Each row is shifted at random along 8 fixed directions that mean nothing.
Known rows, with every way that one mark hangs from another
fefur[bezug pazu[bapos ridi[lizarod]]]: [  16   29   53   56  -40  -54  -40   37  320  110 -158 -181 -183 -110
   49  -75  -24    9  136 -116 -222  169   94 -196  -96  119   34 -210
 -161   31  -87   29 -160  121 -147   24  132   82  -90  121   89  -30
  -93    5  116  -83   83 -141 -156  -41   20 -108  -43   79  -18   49]
lizarod[bezug[fefur matulib[fefu]] molelan[kekek] tesag[kerig]]: [  32 -271   24  300  164  146  127  -74  289  171   27 -193 -113 -341
 -138   64  -67  141    1  -26  -58   51   34  -88  -47   92   50 -353
  -98 -101  -23  189 -289  211    3  125  155  142 -249 -281 -111 -118
 -171 -330  -13  -70  -22 -395  243  252   47 -110   90   -3  -95   27]
lese[kekek pazu[bapos[ropa]]]: [-115 -100   96  203  249  -89  -95  -28   91 -282  233   60  151   44
   47  104  -51  201  174  -26  -32 -169  129 -145 -323  241   74  -48
   98  167  -20   65 -202 -180 -173  -32  239   90 -242 -249   62   12
  -47   21  -42 -157 -270    8  -31   39  157 -238  -15  223  100   50]
kerig[lizarod[molelan[kekek] ropa[bapos] tesag] ridi]: [ 279 -238 -161   84  120 -141  -95  294  137  -71  232   46  -33  -85
  -29  179 -154   68   18  -48  -47   29 -255 -200 -231   49  -18 -308
 -146  -56   93   69 -214  -66   -2   30    0  210 -117  -15  108  124
  -99   21  201  -47   29   35   48  -69  185  -77  133 -115  206  -38]
kerig[ridi[fefu lizarod[bezug molelan tesag] ropa[bapos]]]: [ 187 -276  -93  342  -74  -45 -114   48  172  -37  303 -197  -59 -229
  149  248 -231   21  178 -199   99   60 -116 -226 -134   84 -165 -451
 -336  -36 -143   11 -148    4 -120  -21  -54  146  -96 -154  147  -98
 -384   33  265   19  -69  -96    4  -79  265   55    5 -115  -97 -305]
kerig[lizarod[bezug[fefur matulib] ropa tesag]]: [ 398   47   80  464  201 -214   41  113 -171  -96    1 -222 -316 -274
 -178  309 -261  345  -53   88  -60   -3  -68  -55  -55  182 -111 -375
 -336   24   24   92 -224 -184  -53   26 -342   63  119 -129 -226  301
 -439  -39  170 -128   47  -60  107  231  -10   35   99 -165  153 -213]
kekek[bapos fefur lese[pazu[ridi]] ropa]: [ 185  -31  -21   62    3 -122  -60  251   37 -280   12 -195 -144  -86
  168   92  114  252  188  -80  -73   11   28 -290 -521  285  164   78
  -96  278  -75    3   69 -256   58   89  -49  -76    1   85  331  434
 -222   27   74  -67 -179 -114  -53    7  181 -186  -31  220  169  114]
kekek[bapos fefur[bezug pazu] lese ropa[molelan[ridi]]]: [ 122 -355 -177 -132 -113   94  296  -75   52   96  -83 -176 -267 -160
  226   24 -185  121 -146 -264 -239  188  248 -117 -118   45  226 -134
 -249  111  -43  -75 -312 -274 -112  -73 -150   95   76  236  102  364
  -39 -114  475  115  144   70 -254  -77  155 -181   33   76   30  363]
ropa[bapos molelan[kekek]]: [ 188   11  120  253  185   16  134  -37    8    1   24 -113 -397    9
  -80  126  -74   48  -26  130  -22   71  268  -44 -150  -10  225 -255
 -307  105  -51  -87 -272   18 -121  -55    9   56 -118  -25   -4  -93
   25   72   28 -121   29 -114   -1  -60  143  -80   81   30   -4  143]
bapos[ropa[molelan[kekek[fefur] ridi]]]: [ 110 -201  187  248  126   64  175   -7   79  -44   18   -1 -256  -13
   56   73   43   35  111    8  -69  -64  314 -147 -193  -23  254  -94
 -196  102 -284 -144 -305  -67   37  -53   53  102 -146 -101   -3   64
   19  -35  -19 -184  -28 -116   27    0  188  -43  -32   71   72   76]
fefu[ropa[molelan] tesag[kerig[lizarod]]]: [ 393  105   12  209  336 -144  -69  172 -205 -303  222 -114 -253  -37
  -91   55 -303  240  186  158    5  -95  -63 -294 -338  140   32 -132
  -65   73   67   66 -140 -104 -204  -28   69   72 -107  -70   30  319
 -357  -13  281 -168  -55   10   47  -51  123 -164  100 -166   20  -11]
bezug[fefur[pazu[bapos ridi ropa]] matulib[fefu[tesag]]]: [ -12 -119  167  173  197   28   76   58   45   15  -60 -144  -30 -149
 -350 -158 -148  182  -56   79 -304   43  194  184  109  127  172 -246
   81  117   62  162 -386  137  -35   50  108   25  -72  -30 -121  201
 -133 -206  224 -220  -44  -47  211  115 -111 -159  -52  -64  109  122]
fefu[ropa[bapos molelan[ridi[lizarod[bezug kerig]]]] tesag]: [  55 -230   -3  289  -12  118  134  -72   14 -104  272  -82 -173 -286
   49  106 -365   53  136 -179  -20  -52  130 -126 -118   18   63 -306
 -136   27 -111   29 -299 -172 -242 -131   88  209  -37 -108  -62  135
 -214  -58  310 -154   50   54  -33 -190  318 -129   57    4 -112   14]
kekek[bapos fefur[bezug pazu[ridi]] lese ropa]: [  89 -236  -13   62  -27 -121   69   72   14  -53   -9 -278 -109 -267
  106   75 -224  264   76 -280 -221  194   72 -149 -175  198   45 -198
 -181   72    3  -32  -95 -134   47   19 -178  -11   84  130  117  352
 -257   22  269   25 -111  -99 -197  -21  179 -166   87  119 -107  176]
fefur[bezug[matulib[fefu[ropa]]] pazu[bapos ridi[molelan]]]: [ 120   86  -32  333   13 -172  -60   58   71  -14  -30 -265 -217 -203
 -270   57 -139  231  137 -151 -265  142   33 -173  -53  123  -39 -113
 -178   16   77   37  -49  -71  -28  159  131  -10 -141   22  125  267
 -357   57  173 -182 -131 -222   95   34  -75 -153  -28   15  -97   28]
bezug[fefur[pazu] matulib]: [  17 -125 -244   91   10 -120  -27 -259   37 -154  103 -167 -228 -281
  122   56 -389  299   55   45 -202  289   19 -245   -1  185    7 -280
  -63   78   35   -7  -97 -411 -505  -38  138  219   31   24   65  171
 -185   52  272  -30 -136  -87 -398  -73   58 -114  -15  154 -303  267]
fefur[bezug pazu[kekek ropa[bapos]]]: [ 135   21   64 -110    4  -80 -139  -76  246  -34 -100 -200 -162 -131
  131  -53 -206   -3  216  -35 -181  184   26 -106 -118  109   -8 -260
 -292  180  -80   32 -128  -28 -273 -120   40  188  -80  -35  220   66
  -67   36  144   25  -97  -68 -203 -128  218   27  -41   68  -35   72]
lese[kekek[ropa[molelan[ridi]]]]: [  41 -233  109  131  241  121  173  -54  105   61  125  -27 -140  -91
  178  -42 -199   57  -21   17 -127   48  249  -73  -80  -28  225 -256
  -88   68  -51   59 -440  101 -154 -182   39   69 -133   -8  -10  -14
  -39 -133  395   59   81   15  -98 -127  226 -187  120 -100   -4   70]
lese[kekek pazu[bapos ridi[fefu[ropa tesag]]]]: [ 187  159   62  118   51  -91  -20  107  -72 -132  -24  -37 -139  119
 -139  -15    8  153   38   36 -159 -109  185  -79 -186   76  157   35
  -21  181   -1   62 -238   74 -171  -52  187  -13 -149   84   93  220
  -73 -111  311 -199  124  -19   88   16  100 -264  -97  -50  257  -63]
kerig[ridi[molelan[kekek]]]: [ 242  -52  120  413  -37   -8  190 -119   20  -32 -179  143 -545  145
  -84  299  152   37  -57   42 -120   83  547  -12   -9   53  164  -16
 -253   19 -164 -290 -430 -168   -7 -139  -63   12 -226  -60 -190  -29
 -102  120  -96 -271   24 -197   52  141  124  -11  -68   64  130  146]
bezug[fefur[pazu[kekek[bapos ropa]]] matulib[fefu]]: [ -16 -218  136  155  122  -47   42  -81  163   24   31 -293  -81 -253
  -69  -21 -147  169  199  -72 -173  124   55  -76  -65  157  114 -265
 -194  166    6   83 -128   32   27   81   10  -25 -113 -177  145   34
 -246 -140  118   43 -248 -262   88  169  141  -61   -4   96 -162   40]
molelan[kekek[bapos[ropa] fefur[bezug] lese[pazu[ridi]]]]: [ 149  -41   97  100   65 -103   84   51   -2  -62 -159 -185 -287  -65
  211  114  -32  207   95 -121 -156   46  294  -75 -255  107  202 -123
 -303  126 -221 -121 -277  -76   71   39  -93   39  -40  115   37  323
  -64  -80  159  -40  104 -188 -171   61  221 -152   26   38   25   50]
kekek[bapos fefur[bezug] lese[pazu] ropa[molelan[ridi]]]: [ 147 -185   30   33   60  139  301  -21   91  143 -186 -270 -339  -95
  145   38   71   68  -31 -166 -179   66  340 -159 -286   84  330  -75
 -291   99  -95 -102 -274  -67  105   44  -92  -59  -86  158  105  195
  -54 -197  226   50  244 -143  -62   94  153 -221   11   92  147  207]
kerig[ridi[fefu lizarod[bezug[fefur] ropa]]]: [ 240   37  -94  259  127 -139 -250  185   72 -299  427 -182  -78 -214
  135  228 -312  268   98   47   99  -32 -311 -267 -333  211 -200 -394
 -184  174    3  189   -7 -164 -186   97 -130  118   91 -224   83  199
 -479   16  313    0 -126   89   91   90  144   41   54 -247   71 -422]
fefu[ropa[molelan[kekek[fefur] ridi]] tesag]: [ 137  -61  -50   44  181  156   47  131   20  -11  131 -103 -206 -127
   52 -110  -63   37  191   54 -129  -20   49 -415 -278  -30  223  -94
   42   60  -53   17 -127   96 -102   -5  277   85 -115   28  105  294
   25 -183  278  -65  160 -138    9 -133  211 -262   48  -59  -32   88]
pazu[bapos kekek ridi[fefu[tesag] lizarod molelan ropa]]: [ 298  100  -29  290  -91  127  -16  205   61  -55  -39  -23 -360   18
   63   26  100   56  155  -33   10   14  400  -71  -43  146  120 -112
 -297  153 -235 -107 -329  116 -151 -116   46  -60  -22    3   48  267
 -199  -63  360 -134  121 -151  116  -50    7  -55  -96 -153  116 -128]
tesag[kerig[lizarod[bezug[matulib[fefur]] ropa] ridi[fefu]]]: [ 374  -49   56  198 -152 -200   66  -33  372   27  -74 -172 -138 -183
 -178  187  -76  116  129 -110 -170  222 -116 -238  -70   52   14 -234
 -256 -117  -36   25 -164  -10  -43   59  -68  114 -158   78  117  -23
 -413   60  202 -123   62 -226   68  147  120  -59   17   11  134 -205]
matulib[fefu[ropa] fefur]: [ -16  -36  127  430   84  -54   70 -128  -18  -50   76  -98 -187  -91
 -226  221 -124  250   74    9  -84  110  132 -246 -142   72   99 -179
  112  -41   58  -16 -214    9  -84  -10  101   66 -239  -57 -196   60
 -295   57  145 -133 -193 -208   38   42   73 -297  208  120  -82  203]
bapos[ropa[molelan[ridi[lizarod]]]]: [ 215   27  192  274  162 -197  -59  113   49 -238  170 -128 -217  -16
  149  132 -106   61  193   65  -39 -100   17 -239 -271  -10   66 -104
 -363  187 -267  -39 -112  -78 -100   10   12  110  -27  -43  173   63
 -262  130  127 -174 -123   43   -8 -145  131    5  -81  -49   36 -202]
fefu[ropa[bapos] tesag[kerig]]: [  58 -153  183  272   56 -211  -37 -142  -55 -329  263 -137   49 -187
  -71  166 -354  142  281  -25 -125   55   36 -100 -139   85   13 -220
 -139   43  -34  -49 -136  -73 -258 -135  123  143  -88 -183   50   31
 -339   94  100 -191 -347  -47 -103 -159  416 -125   28  142 -203   64]
molelan[kekek[fefur lese[pazu[bapos]]] ridi[ropa]]: [ 148 -168  218  358 -171    7  288  -90   89  -32 -208   17 -334   15
  -48  260  164  159  -41 -226 -228  114  538   -7   25   40  265  -50
 -310   40 -284 -370 -387 -131   61 -128  -65  -13  -50   94  -93  163
   34   15  103 -219  153 -229  -49  118  157 -206  -86  226  135  242]
tesag[kerig[lizarod[bezug[matulib] molelan[ridi] ropa[bapos]]]]: [ 214 -240  -18  220   40  -36  -59   96  345  -67  170 -117 -112 -373
  111   61 -146   91  172   -5  -36   83  -74 -200 -290  150    2 -308
 -227   23 -121  124 -210 -190 -101   21    9  171 -121 -279  160   97
 -295 -172   87  -33 -126 -136   82    8  232   38   46    6  105  -55]
fefur[bezug pazu[kekek ridi[fefu] ropa[molelan]]]: [ 187   17  -54  220  251   26 -126   74  -12 -104  207 -135 -213 -164
  -65 -107 -400  259  188  -53   -7   60  109  -67 -127  223  -45 -407
 -128  164    5  109 -139 -121 -112  -73    3   46 -106 -183   67  256
 -142  -47  234 -191 -142 -115   12  -12  -33  -16   67 -204 -128  -25]
kerig[lizarod[bezug[matulib] ropa]]: [ 269   47  -59  152   93 -147 -199   56  178  -79   42 -192 -191 -255
  219  106 -183  130  228   91  -88  196 -140 -365 -275  143  -60 -264
 -163   77  -58  133 -109 -165 -285  -52  -15  136  -57 -108  102  212
 -390    4  227  110  -64 -120 -160  -61  197  -18   85  -11  -40 -153]
matulib[fefu[tesag[kerig[lizarod[bezug]]]]]: [ 251  -75   58  199  162  -45  -42   -3    3  -87   -8  -64 -168  -77
    5  104 -241  195  -20   98  -51   26  117 -137 -161   92   12 -291
   31   27   12  162 -411  -24 -258 -144  -30  134 -128  -69 -201  237
 -359 -185  367  -32  -13  -66   15   79   85 -183  131 -138   71  130]
lese[kekek[fefur] pazu[bapos ropa]]: [ 353  351  177  163  278 -225 -187  330   44 -295  -87 -321 -134    4
 -102   80   72  281  175   85 -113 -126 -174 -181 -396  206   51  -20
 -223  227  -22   97   90   38  -11  116   21  -56   46   67  281  271
 -152  115  121 -116  -50  -44  135  101   24 -194  -31   -8  289 -159]
matulib[fefu[ropa tesag] fefur[bezug pazu]]: [  27    7   59  114  -47 -118   13 -204  -28   67 -216 -217 -232  -29
 -116  133 -173   93  145  -57 -172   81  102 -327  -92   55  -30  -63
   34   21   59   29 -222   11 -143   21  116  119 -237    3 -125  143
 -255 -115  217  -65  -29 -169  -68   64   89 -195  -19  100   -9  161]
molelan[kekek[lese] ridi]: [ 108  -69  131  107  121   38   36   23  231  108    6  -68 -300  -91
  190   40   54   41  -22   87 -226  230  232 -267 -182  -11  193 -186
 -123   16 -188  -59 -254  259  -69  -54  130   44 -152   71   24   57
    7  -78  226   -9  170 -266  -79 -118  184 -241  124    4  -72  149]
pazu[bapos kekek ridi[fefu lizarod[kerig molelan]] ropa]: [ 238   24    9  192  -75   30  -68  396  312 -176  105   13 -101 -101
 -245    7   87  135    3 -187  -89  -30  -30   71 -162  156   75  -67
 -200  113 -113   56  -89   77  -13   -6  114   82  -25   14  191  141
 -154  137  129 -279 -127  -12  352  -55  -98  -99  -15   52  234  -68]
ropa[bapos molelan[kekek[lese] ridi[fefu]]]: [ 149 -194 -113  107   -8   75   87   29   58 -143  357   75 -247   16
   49  104 -100  121 -220   40   32   10  260  -75 -273   20  189 -175
 -175  264  -94  -44 -258 -224 -186  -74    9  106  -49  -40   91  180
   78  -42  304 -166   -4   72   81 -136  126 -151  -20   40  108  238]
lese[kekek[ropa] pazu[bapos ridi[fefu[tesag] molelan]]]: [ 232  -19  -94  198  -29 -123   84   69 -135 -177   10  -23  -70   51
 -103  131 -157  272  -76 -187 -224  -31  249   78   76   44  152  -60
 -223  103   87  -37 -323 -139 -205 -133   32  -17   46  218   96  321
 -153   27  529 -138   96   83  -51  -50   47 -297  -95  -38  145   29]
tesag[kerig[ridi[lizarod[bezug ropa[bapos]] molelan]]]: [ 401   17   11  203 -135  -13  105  123  311 -102   37  -50 -252  -58
  -33  265   77   75   13  -65  -16   51   39 -114 -191   78   62 -153
 -369  -11  -31   -4 -237  -36  -81   94  -64  128  -88  -24  144   -9
 -336   79   48 -105   95  -29  120   56  115  -59   64  -63  307 -125]
lizarod[kerig molelan[ridi[fefu]] ropa[bapos] tesag]: [ 181 -226  -42  120   23  163    1  350  239   93  208  -77  -76  -50
  -36  156  106   45 -272   83   69  -76  -96  -26 -366  119   46 -237
 -108   53  -63  239 -296  239   36  110   56  118 -182 -182   61   26
 -114 -279  184   38   57   89  388  -77    7  -66  140 -130  492  -31]
bapos[ropa[molelan[kekek[fefur lese] ridi[fefu lizarod]]]]: [ 126 -298    2  131  -51   73   84   23  270 -110  303  -30 -120  -46
  206   47   66   49  211 -168   37  -41  173 -372 -334   -6  191  -66
 -213  126 -348 -157 -132  -34    0   77  180  130 -135  -80  218   26
  -73  -21  155 -157   11 -146   16  -61  220 -146  -97  149  -90  -27]
fefu[ropa[bapos molelan]]: [ 173   11   87  258   88   38  194  -57  -49  -71   91  -48 -357   23
 -239  131    6   67  -27   96  -34   17  244 -130 -244   35  238  -46
 -146   92   45 -107 -190  -92 -148  -18   79   63 -207  -44   31  -48
 -118  129  -66 -203  -54  -41   72  -56  106 -146   78  154  119  203]
kerig[lizarod[bezug molelan tesag] ridi[ropa]]: [ 257 -184   59  392  180  -59  -72  161  182  131   40 -149 -157 -219
  -62  183  -26    2  215 -130  -54   75 -121 -411 -188  128 -119 -273
 -135 -239  -20  -21 -116  176  143   32    8   23 -278 -109   45 -107
 -380   65  -11  -65   42 -338  105   80  122  -33  107  -63   33 -234]
matulib[fefu fefur[pazu[ropa]]]: [ 157  106  167  137  114 -151  -65   88   90  -43  -65 -215 -127   30
 -189  104 -129  237  -53   88 -159   84 -109 -122  -99   41   42 -191
  -16   82   77  148 -188  142  -67   54   15   86 -101  101  -12  128
 -218   33  292  -16  -86  -13   79   -6  -95 -225   95  -57  150   85]
bapos[ropa[molelan[ridi[fefu[tesag[kerig]] lizarod[bezug]]]]]: [ 324  -31  -60  223  197   18   23  143   -4 -149  362 -129  -78 -150
    0   72 -288  274   43  -28  -36  -76   -9 -258 -165   -3   52 -345
 -185   28  -33  141 -175   30 -240   61   87  150  -19  -33  114  293
 -285 -132  455 -128  103    9   69  -93  -31 -270  152 -260  -43 -113]
fefu[ropa tesag[kerig[lizarod]]]: [ 269  -52  301  292  133 -262   26  -51 -101 -202   45 -105 -142  -62
 -124  141 -292  142  176   25 -197   32   81  -95  -47   13   42 -174
 -186  -70  -71  -99 -310   81 -147 -180    8   86 -106  -25 -130   47
 -421   44  238 -157  -65  -69  -49  -28  303 -132   26  -42  -78  -47]

Rows
[   3 -107  -69  147  117    6  -25  -56  102 -105  115 -143  -50 -305
  -22   48 -276  217   92 -147 -141  138   20 -243 -118  185    5 -289
   -9  -35   80  -10  -55 -107 -214 -109   58  106    9   27  -52  157
 -149   62  155  -79 -134 -183 -154    4   65 -246  124  146 -188  217]	pazu[kekek[fefur[bezug]]]
[ 321  -98   15  232   10  -37  128  -14 -124   -7  -53 -170 -399   15
 -107   88 -124  145   33  -31 -107    1  243 -195  -43  -26  122 -169
 -283  103 -151 -133 -195  -96  -26  -24    7   13  -10   32   34  204
   -9 -109  254 -222  140 -150   36   60   43  -86 -133  -74    8   99]	ropa[molelan[kekek[fefur[pazu]] ridi[fefu[tesag]]]]
[ 113   54 -140   94   45  -14  -90  205  -81 -361  180   47  -73 -104
   30   52 -332  403 -110  -89  -15  -95   30  -43 -135  256  -22 -203
   57  204  120   75 -209 -375 -263 -150 -115  112  114  107  -78  558
 -121  -84  379  -87  -41  119  -96    0  -87 -235    0  -70  214  129]	lese[pazu[kekek[fefur[bezug]] ridi[ropa]]]
[ 351  -25 -139  267  -96   94   66   76  132 -153  128  -13 -272 -111
    2  225  -30  153  118  -87   22   48  187 -266 -130  150   13 -192
 -185  -29   24  -80 -229 -120 -230   43   33  110 -104  -39  103  193
 -333   18  198 -132  108 -123   12  -14   73 -183   70  -43   94   28]	fefu[tesag[kerig[ridi[lizarod[bezug] molelan ropa[bapos]]]]]
[ -81 -171 -140   85 -208  -38  -60  111  259 -147  325  -32  124 -277
   75   54 -221  168   29 -290 -121   20 -193 -122  -38   30  -30 -141
 -189  104   86    6  -35 -138 -126  -14  110  124  138  -40  228  115
 -120  123  224   46 -128   16  -57 -152  185  -86 -129  125  -21 -154]	lizarod[bezug[fefur[pazu[ridi[molelan[kekek[bapos]] ropa]]]]]
[ 316  134 -181    7  178   67 -149  373  109  -80   18 -116 -348  -20
  174  174   36  178 -172  242   38   62 -164 -231 -474  221   21  -70
  -31   97   27  239 -184   47 -215   90   85  140 -118  -57   80  265
 -236  -93  216  178    6   78  110 -121  -56 -106  255 -139  355   38]	lizarod[kerig molelan ropa]
[ 264 -184  -24  149  -30 -151  -48   47  136  -40   49  -40 -155  -60
   84  170 -128   10  130  -22  -88  182   -8 -243 -130   60    1 -317
 -201  -34  -71 -101 -243  -62 -188 -110  -55  170 -132  125  123   50
 -239  146  286  -32   47  -52 -208 -157  245  -26   54  -15   76   15]	kerig[lizarod[tesag] ridi[ropa[bapos]]]
[ 211  -29   48  355  303   51  120  -40  -53   35    5  -93 -452  -77
   80  102  -56  160  109  148 -110  143  353 -276 -204   52  227 -241
 -178   12 -169  -95 -267  -59 -138   -7   86   75 -207  -42   27  158
 -120   19  114 -140   30 -209 -130  -91   25 -130  226  -75  -70  169]	bapos[ropa[molelan[ridi]]]
[ 105 -191   32  205  253    6    6  111   30   87   41 -248 -150 -175
  109  158 -291   98 -179   38  -93   95  -90   29  -65   91    4 -386
 -144 -162  -71  172 -382  294 -135 -104   40  135  -79   51 -174  -55
 -238  -85  348  128   56   -3  -18 -161  106 -114  214 -201  -35  -13]	lizarod[kerig molelan tesag]
[ 243   -6  240  157  173   90  114  166  175   54 -129 -336 -309 -217
  167 -211 -124  -27  313  -37  -98  101  167   74  -87   -1  331 -351
 -448   91 -337  -19 -309  315   68 -120  -65  -14   88  163  113   35
 -120  -13  321   -4  128 -172  -45  -94  263   12   53 -246 -104 -227]	pazu[kekek[bapos fefur] ridi[lizarod] ropa[molelan]]
[ 326  -43   90  328   31 -147  -51  114  106  -81  217 -216 -168  -99
    6  193 -157  165  210  -93  -16   23 -139 -193 -118  -36  -45 -314
 -429  -73 -200   -6 -135  298  -57   34  108  138 -139 -133   94  -65
 -321  -73  270  -36    1 -204   91  -34  251  -96   73 -181 -211 -277]	ridi[fefu[ropa] lizarod[molelan[kekek] tesag[kerig]]]
[  93    7   65  116  -49    3  183 -211    2  134 -275 -167 -324  -38
 -120   61  -49   51   -6  124 -262  195  270 -176   42  -63  246  -52
   37   -3  -18   16 -417  135 -257  -54  148  114 -218  197 -170  148
 -218 -160  384  -19  127 -180  -52  -25   79 -290   39   50   -8  217]	bezug[matulib[fefu[ropa tesag] fefur]]
[ 308  -17   26  160  184  -30   71  127  110   89   17 -185 -231  -60
   13  190   43   51  122  -13  -65  156  -10 -316 -258   24  116 -152
 -291  -29  -53    9 -107  273   66   96  105   42 -169  -17  135   10
  -93   48   44  -71  119 -258    9  -89  132 -170  194   -9   -4  -56]	lizarod[ropa[molelan[kekek[lese]]] tesag]
[ 248 -198 -172   79  -57  219  193  138   92   74  105 -128 -284  -29
  134  139  167  217 -125 -115  -65  154  295 -176 -253   77  300 -107
 -220   63  -46 -128 -252   80    5   44  -18  -64  -44   78  109  278
 -113  -98  403  201  148 -155   49    0  145 -315  165   48   -3  206]	ridi[fefu molelan[kekek[bapos fefur lese ropa]]]
[ -57 -262  152  193  224  173  253   23    0  -27  274   81 -135   61
  -67   83  -42   72 -279   33    6  -90  377  143 -206   70  298 -122
  -27  137    5  -15 -477   69   69 -110  -25  -43 -138 -151 -249  -74
   70 -101   63  -87  -37   40  221   29  140 -242   81   65   99  188]	ropa[molelan[kekek[bapos lese]]]
[ 298 -257 -149  128   67 -277 -136  221   11 -217  161   69  -60  -75
   60  230 -227  128  122 -168 -142   24 -217 -256 -145   59 -100 -181
 -184   17   25  -15 -123 -296  -61 -113  -94  191  -60   38  136  297
 -231  134  272  -83 -145   40  -78  -74  241  -32   -4  -15   25  -15]	kerig[lizarod[molelan[kekek[ropa]] tesag] ridi]
[ 118 -135   68  316  252  -83   38  175 -137 -300  338 -182 -136 -125
  -31  193 -179  255   21  -50   74 -115   41  -92 -384  182  107 -134
 -193  195  -40  -37  -56 -170  132   20 -122  -82   95 -133   -3  208
 -132  100   67 -160 -260  -36  171   39  188 -153   41   80  -52   35]	ropa[molelan[kekek[bapos fefur lese]]]
[  27 -156   30  242   35 -117   27 -318   13  -59  -88 -215 -346 -139
   72  106 -282  204   21  127 -119  193  226  -50   12  140   36 -273
 -147  152 -126    5 -333 -251 -302  -43    2  140  -91 -116 -114   29
 -281  -97  207  -41 -172 -136 -170  117   88   38  -91   45 -164  173]	bezug[fefur[pazu] matulib[fefu]]
[  54  -57   19  227    6  100  207 -166  156  148 -104 -143 -390 -120
  -75  -13  -15   36   68   86 -155  157  245 -267 -118  -50  285  -90
  -17   52 -110   21 -308  -19 -133   18  180   99 -272   87  -10  103
 -128 -139  280 -110   64 -226   31  -33   56 -196   34   38    1  192]	bezug[matulib[fefu[ropa[molelan[ridi]]] fefur]]
[  73  -74  104  159   16   -6  -51   99  287  -94   84  -20  -85 -189
  105  -56  -18   71  364 -132 -126  140   96 -281 -142  123  112 -183
  -95   81 -112  -11  -73   78 -100  -91  119   61 -122   -2  190   55
 -199   68   72 -120 -133 -248 -118 -110  182 -147   57  138 -150    8]	pazu[kekek[ropa] ridi[lizarod]]
[  60  -60  145  151  161 -101  -73  -63   48 -131   64 -247 -168 -225
   37   89 -361  198  214 -101  -19   66   95  -68 -162  310  -85 -336
 -186  152  -70   38 -173 -110  -18  -44 -147   62  -40 -167  -41  197
 -141   -4  134 -123 -193 -124  -37   40  190  -31   38   44  -84   74]	matulib[fefur[bezug pazu[kekek[lese] ropa[bapos]]]]
